Below is a small trained network, with its code and all its weights. Each question gives an input and a class and asks what happens when units are switched off, that is, made to give their printed mean instead of their output.

import numpy as np


def w(rows, s, z=0):
    codes = np.array(rows[::2]) - 128.0
    scale = np.full(codes.shape[1], s)
    scale[-1] = z or s
    return codes * scale


def f(y):
    return np.maximum(y, 0)


def log_softmax(a):
    a = a - a.max(-1, keepdims=True)
    return a - np.log(np.exp(a).sum(-1, keepdims=True))


def net(x, mask):
    res = np.array(x, float).reshape(1, 5) / 4 @ E
    y = f(res @ A[0][:, :-1].T + A[0][:, -1])
    res = res + np.where(mask, y, B[0][:, -1]) @ B[0][:, :-1]
    return log_softmax(res[-1] @ U[:, :-1].T + U[:, -1])


A, B = {}, {}
E = w([
[151,125,55,24,178,106,191,131,112],'x0',
[152,36,159,105,135,78,94,86,85],'x1',
[153,42,159,193,245,162,183,202,172],'x2',
[73,84,164,134,79,117,226,111,139],'x3',
[130,124,144,122,102,166,136,138,99],'x4',
],0.011)
A[0] = w([
[69,140,189,195,124,123,72,135,121,114],'neuron 1',
[81,190,108,158,131,170,153,182,148,66],'neuron 2',
[254,176,91,139,169,142,54,135,86,72],'neuron 3',
[39,104,141,103,97,90,197,118,145,214],'neuron 4',
[154,63,161,129,178,163,140,192,198,1],'neuron 5',
[142,56,152,141,131,106,105,110,86,37],'neuron 6',
],0.01,0.0034)
B[0] = w([
[101,152,36,86,200,126,175,177,66,225],'neuron 1',
[211,112,86,151,39,6,141,142,160,210],'neuron 2',
[81,64,119,195,117,186,118,136,149,255],'neuron 3',
[86,116,145,179,148,167,115,168,153,237],'neuron 4',
[44,178,184,38,109,62,88,111,158,245],'neuron 5',
[193,96,93,109,83,8,146,132,219,198],'neuron 6',
],0.011,0.0093)
U = w([
[54,210,166,86,74,108,45,97,124,86],'0',
[254,88,93,175,82,68,164,133,175,79],'1',
[125,109,121,156,144,139,150,151,126,253],'2',
[80,66,132,234,141,193,164,132,173,87],'3',
[126,132,38,88,223,140,210,167,80,143],'4',
[191,167,177,141,176,150,152,114,90,117],'5',
],0.0093,0.0076)

Each question gives the input, the list of numbers given to net, and the class t.
The units are the neurons (one row each of A and B). Each row of codes is followed by its name. A weight is (code - 128) times the scale printed after its matrix; where a second scale follows, it is the last column's (A, B and U).
mask holds one flag per neuron, in row order. A switched-off neuron (its flag False) gives its mean, the last column of its row in B, instead of its output. The means were averaged over made-up inputs and are rounded, as every weight is.
A unit's drop is (log p(t) with every unit on - log p(t) with that unit switched off) / (log p(t) with every unit on - log p(t) with every unit switched off).
The circuit of an input: a set's keep is (log p(t) with only the set's units on - log p(t) with every unit switched off) / (log p(t) with every unit on - log p(t) with every unit switched off). Starting from all 6 units, units are removed one at a time, each time the one whose removal leaves the highest keep (on an exact tie, the one counted first), for as long as the keep stays at least 0.8.
units of the circuit, in order: the units of the circuit, biggest drop first
most important unit: the unit with the biggest drop
k most important neurons: the k neurons with the biggest drops, biggest first
drop of u: that unit's drop, to one decimal
input [-8,-5,1,-1,0], class 4: 2 most important neurons : (neuron 1; neuron 6)
input [-8,7,-7,-6,0], class 4: units of the circuit, in order : (neuron 1; neuron 5)
input [-6,-3,1,-4,1], class 4: units of the circuit, in order : (neuron 1)
input [-7,6,-6,3,-8], class 2: units of the circuit, in order : (neuron 5; neuron 1)
input [-5,0,-4,-3,-4], class 4: units of the circuit, in order : (neuron 1; neuron 5)
input [-4,-7,4,-4,4], class 1: 2 most important neurons : (neuron 2; neuron 4)
input [7,-7,0,6,-2], class 1: 4 most important neurons : (neuron 2; neuron 1; neuron 3; neuron 5)
input [6,-6,-4,-4,-7], class 2: units of the circuit, in order : (neuron 1; neuron 3)
input [-4,-4,8,-8,6], class 0: 2 most important neurons : (neuron 5; neuron 4)
input [-5,-6,-1,6,-1], class 1: 2 most important neurons : (neuron 2; neuron 3)
input [0,-4,-2,2,-2], class 1: units of the circuit, in order : (neuron 5; neuron 2)
input [6,-5,8,1,1], class 0: 2 most important neurons : (neuron 5; neuron 1)
input [-8,7,-4,-2,0], class 4: 3 most important neurons : (neuron 1; neuron 2; neuron 5)
input [-5,0,4,5,5], class 2: most important unit : neuron 3
input [6,-6,4,7,-1], class 3: 2 most important neurons : (neuron 4; neuron 1)
input [-7,4,-4,-7,8], class 2: 2 most important neurons : (neuron 1; neuron 3)
input [3,1,-7,8,3], class 3: 2 most important neurons : (neuron 4; neuron 5)
input [-6,-5,-3,-4,-5], class 4: drop of neuron 1 : 0.8
input [6,5,-4,7,2], class 3: drop of neuron 4 : 0.9
input [-2,8,0,1,1], class 1: most important unit : neuron 6
